Below are the code and all the weights of a small trained network. Each question names an input and a class and asks about switching units off, where a switched-off unit gives its printed mean instead of its output.

import numpy as np


def w(rows, s, z=0):
    codes = np.array(rows[::2]) - 128.0
    scale = np.full(codes.shape[1], s)
    scale[-1] = z or s
    return codes * scale


def f(y):
    return np.maximum(y, 0)


def log_softmax(a):
    a = a - a.max(-1, keepdims=True)
    return a - np.log(np.exp(a).sum(-1, keepdims=True))


def net(x, mask):
    res = np.array(x, float).reshape(1, 6) / 4 @ E
    y = f(res @ A[0][:, :-1].T + A[0][:, -1])
    res = res + np.where(mask, y, B[0][:, -1]) @ B[0][:, :-1]
    return log_softmax(res[-1] @ U[:, :-1].T + U[:, -1])


A, B = {}, {}
E = w([
[129,125,129],'x0',
[176,33,1],'x1',
[127,130,130],'x2',
[238,55,240],'x3',
[224,239,89],'x4',
[128,127,126],'x5',
],0.0084)
A[0] = w([
[70,85,158,44],'n1',
[60,217,248,43],'n2',
[62,90,163,92],'n3',
[186,248,104,51],'n4',
[174,54,168,114],'n5',
[184,89,197,114],'n6',
[40,80,149,86],'n7',
[64,153,98,124],'n8',
[51,182,82,98],'n9',
[175,71,62,26],'n10',
[203,79,199,71],'n11',
[150,112,105,252],'n12',
[84,206,225,33],'n13',
[199,189,97,78],'n14',
[63,174,90,119],'n15',
[45,153,52,102],'n16',
[87,98,149,78],'n17',
[194,227,103,128],'n18',
[88,192,200,57],'n19',
[69,86,151,94],'n20',
[173,109,202,183],'n21',
[67,85,150,89],'n22',
],0.011,0.0036)
B[0] = w([
[123,102,178,172],'n1',
[71,102,34,247],'n2',
[125,112,176,182],'n3',
[115,87,202,210],'n4',
[139,191,95,199],'n5',
[189,195,127,201],'n6',
[134,92,183,191],'n7',
[214,215,129,184],'n8',
[215,198,155,204],'n9',
[2,111,63,177],'n10',
[186,231,132,206],'n11',
[118,123,108,173],'n12',
[78,101,46,220],'n13',
[83,60,182,182],'n14',
[198,186,158,195],'n15',
[145,167,135,210],'n16',
[117,109,171,160],'n17',
[98,22,215,210],'n18',
[84,93,43,201],'n19',
[115,95,186,177],'n20',
[135,173,116,206],'n21',
[130,91,182,177],'n22',
],0.0082,0.011)
U = w([
[160,248,144,49],'0',
[123,59,220,63],'1',
[106,108,22,254],'2',
],0.014,0.004)

Each question gives the input, the list of numbers given to net, and the class t.
The units are the neurons (one row each of A and B). Each row of codes is followed by its name. A weight is (code - 128) times the scale printed after its matrix; where a second scale follows, it is the last column's (A, B and U).
mask holds one flag per neuron, in row order. A switched-off neuron (its flag False) gives its mean, the last column of its row in B, instead of its output. The means were averaged over made-up inputs and are rounded, as every weight is.
A unit's drop is (log p(t) with every unit on - log p(t) with that unit switched off) / (log p(t) with every unit on - log p(t) with every unit switched off).
The circuit of an input: a set's keep is (log p(t) with only the set's units on - log p(t) with every unit switched off) / (log p(t) with every unit on - log p(t) with every unit switched off). Starting from the 12 units with the biggest drops (on a tie, the unit counted first), units are removed one at a time, each time the one whose removal leaves the highest keep (on an exact tie, the one counted first), for as long as the keep stays at least 0.8.
units of the circuit, in order: the units of the circuit, biggest drop first
k most important neurons: the k neurons with the biggest drops, biggest first
drop when u is switched off: that unit's drop, to one decimal
input [-5,-6,8,-5,2,6], class 2: units of the circuit, in order : (n2)
input [-8,-8,-4,8,1,4], class 0: 4 most important neurons : (n11; n6; n21; n10)
input [7,2,2,-3,-2,3], class 0: units of the circuit, in order : (n2; n18)
input [-6,-7,-3,6,-6,8], class 2: 3 most important neurons : (n2; n13; n19)
input [4,-7,2,4,-6,5], class 2: 3 most important neurons : (n2; n13; n19)
input [3,-8,1,-3,-5,-1], class 2: 2 most important neurons : (n2; n13)
input [-7,-8,-7,-5,4,-4], class 2: 3 most important neurons : (n2; n13; n19)
input [7,-7,1,4,6,6], class 2: units of the circuit, in order : (n2; n13)
input [5,6,-4,5,-4,4], class 2: 4 most important neurons : (n10; n9; n15; n8)
input [-6,3,3,3,-2,-1], class 0: 2 most important neurons : (n2; n13)
input [8,1,-8,-3,-2,-5], class 0: 2 most important neurons : (n18; n2)
input [6,-7,-3,8,0,-6], class 0: 2 most important neurons : (n11; n6)
input [-5,-8,8,-6,-2,-6], class 2: drop when n13 is switched off : 0.5
input [6,-5,7,2,7,3], class 1: units of the circuit, in order : (n18)
input [4,-5,7,7,8,-1], class 1: drop when n11 is switched off : -0.1
input [5,-8,5,1,8,-3], class 1: drop when n18 is switched off : 0.8
